Below are the code and all the weights of a small trained network. Each question names an input and a target symbol and asks about switching units off, where a switched-off unit gives its printed mean instead of its output.

import numpy as np


def w(rows, s, z=0):
    codes = np.array(rows[::2]) - 128.0
    scale = np.full(codes.shape[1], s)
    scale[-1] = z or s
    return codes * scale


def norm(h):
    return h / np.sqrt((h * h).mean(-1, keepdims=True) + 1e-5)


def softmax(a):
    e = np.exp(a - a.max(-1, keepdims=True))
    return e / e.sum(-1, keepdims=True)


def log_softmax(a):
    a = a - a.max(-1, keepdims=True)
    return a - np.log(np.exp(a).sum(-1, keepdims=True))


def net(x, mask):
    ids = ['ΓΔΠβεζημξσψω'.index(c) for c in x.split()]
    T = len(ids)
    res = E[ids] + P[:T]
    u = 0
    for l in range(2):
        r = norm(res)
        for j in range(3):
            rows = slice(2 * j, 2 * j + 2)
            q, k, v = (r @ M[l][rows].T for M in (Q, K, V))
            z = softmax(np.where(np.tri(T) > 0, q @ k.T / 2**0.5, -1e9)) @ v
            o = O[l][rows]
            res = res + np.where(mask[u + j], z, o[:, -1]) @ o[:, :-1]
        u += 3
    return log_softmax(norm(res)[-1] @ U[:, :-1].T + U[:, -1])


Q, K, V, O = {}, {}, {}, {}
E = w([
[228,184,85],'Γ',
[3,206,121],'Δ',
[93,154,105],'Π',
[89,134,94],'β',
[146,143,86],'ε',
[53,115,154],'ζ',
[100,133,219],'η',
[189,138,168],'μ',
[219,144,144],'ξ',
[91,66,124],'σ',
[186,144,157],'ψ',
[131,119,214],'ω',
],0.017)
P = w([
[118,252,148],'0',
[93,240,156],'1',
[76,225,163],'2',
[86,239,143],'3',
[92,248,137],'4',
[88,251,123],'5',
[93,254,128],'6',
[88,243,129],'7',
[93,215,128],'8',
],0.0044)
Q[0] = w([
[127,187,96],'0.h0',
[94,155,148],'0.h0',
[160,160,43],'0.h1',
[119,6,87],'0.h1',
[140,69,161],'0.h2',
[67,93,80],'0.h2',
],0.014)
K[0] = w([
[165,120,199],'0.h0',
[125,5,123],'0.h0',
[211,95,159],'0.h1',
[50,2,172],'0.h1',
[102,22,160],'0.h2',
[75,119,99],'0.h2',
],0.011)
V[0] = w([
[157,105,167],'0.h0',
[96,139,152],'0.h0',
[107,1,131],'0.h1',
[97,240,176],'0.h1',
[133,5,46],'0.h2',
[119,144,66],'0.h2',
],0.0084)
O[0] = w([
[75,122,107,108],'0.h0',
[173,190,126,137],'0.h0',
[172,210,144,2],'0.h1',
[120,49,123,206],'0.h1',
[129,255,156,45],'0.h2',
[130,154,193,169],'0.h2',
],0.0095,0.009)
Q[1] = w([
[202,208,121],'1.h0',
[70,127,183],'1.h0',
[158,184,90],'1.h1',
[74,90,46],'1.h1',
[154,64,254],'1.h2',
[114,46,194],'1.h2',
],0.0091)
K[1] = w([
[89,183,161],'1.h0',
[210,130,131],'1.h0',
[140,105,96],'1.h1',
[47,150,124],'1.h1',
[247,171,210],'1.h2',
[202,75,174],'1.h2',
],0.011)
V[1] = w([
[112,65,225],'1.h0',
[96,114,105],'1.h0',
[133,142,5],'1.h1',
[167,159,164],'1.h1',
[55,157,64],'1.h2',
[69,104,8],'1.h2',
],0.012)
O[1] = w([
[69,177,45,218],'1.h0',
[86,142,126,186],'1.h0',
[249,105,130,150],'1.h1',
[103,72,126,25],'1.h1',
[156,45,227,129],'1.h2',
[166,159,217,255],'1.h2',
],0.011,0.0075)
U = w([
[225,180,117,190],'Γ',
[142,237,233,255],'Δ',
[83,176,137,45],'Π',
[109,149,178,33],'β',
[249,6,223,157],'ε',
[34,158,244,140],'ζ',
[68,157,87,55],'η',
[129,83,111,94],'μ',
[191,208,17,218],'ξ',
[81,28,161,125],'σ',
[153,19,43,72],'ψ',
[134,151,104,128],'ω',
],0.013,0.0084)

Each question gives the input, a string of symbols that net reads in full, and the target symbol t.
The units are the heads (2 rows each of Q, K, V and O). Each row of codes is followed by its name. A weight is (code - 128) times the scale printed after its matrix; where a second scale follows, it is the last column's (O and U).
mask holds one flag per head, layer by layer. A switched-off head (its flag False) gives its mean, the last column of its rows in O, instead of its output. The means were averaged over made-up inputs and are rounded, as every weight is.
A unit's drop is (log p(t) with every unit on - log p(t) with that unit switched off) / (log p(t) with every unit on - log p(t) with every unit switched off).
The circuit of an input: a set's keep is (log p(t) with only the set's units on - log p(t) with every unit switched off) / (log p(t) with every unit on - log p(t) with every unit switched off). Starting from all 6 units, units are removed one at a time, each time the one whose removal leaves the highest keep (on an exact tie, the one counted first), for as long as the keep stays at least 0.8.
circuit, biggest first: the units of the circuit, biggest drop first
unit that matters most: the unit with the biggest drop
heads that matter: for each layer, one digit per head in row order, 1 if its drop is at least 0.15 and else 0, layers parted by /
drop when u is switched off: that unit's drop, to one decimal
input Γ Π Π, target ε: unit that matters most -> 1.h0
input β Π ε ε Π ε, target ε: heads that matter -> 000 / 001
input ω ε ε ε, target ε: circuit, biggest first -> 0.h0; 1.h2
input β ε ξ ε, target ξ: circuit, biggest first -> 1.h2; 0.h2
input ζ ε ε, target ζ: circuit, biggest first -> 0.h1; 1.h1; 1.h2
input β ψ ψ ξ, target ψ: circuit, biggest first -> 0.h2; 1.h2
input β η Π ε ε μ ε ε β, target ζ: circuit, biggest first -> 0.h2; 1.h2
input ξ ξ η ε Π ε ω, target σ: circuit, biggest first -> 0.h2; 0.h0; 1.h2
input ε Π η ε σ ψ ε ξ, target ψ: circuit, biggest first -> 1.h2; 0.h2; 0.h1
input ε ξ Π ε ε ζ β, target ζ: circuit, biggest first -> 1.h2; 0.h2
input ε Π ε ω, target σ: circuit, biggest first -> 0.h2; 1.h2
input Π σ ε, target σ: heads that matter -> 011 / 010
input ε ε β ξ ζ ε ε, target Δ: heads that matter -> 011 / 011
input ε ε ε β β ε Π, target Δ: circuit, biggest first -> 1.h2
input σ ψ Π Γ Π Π σ η, target σ: circuit, biggest first -> 0.h1; 1.h2; 0.h2
input ε ξ μ, target ψ: drop when 0.h2 is switched off -> 0.3
input β ω Δ η ε ξ, target ξ: drop when 1.h2 is switched off -> 0.6
input Π β μ, target ψ: drop when 0.h2 is switched off -> 0.4
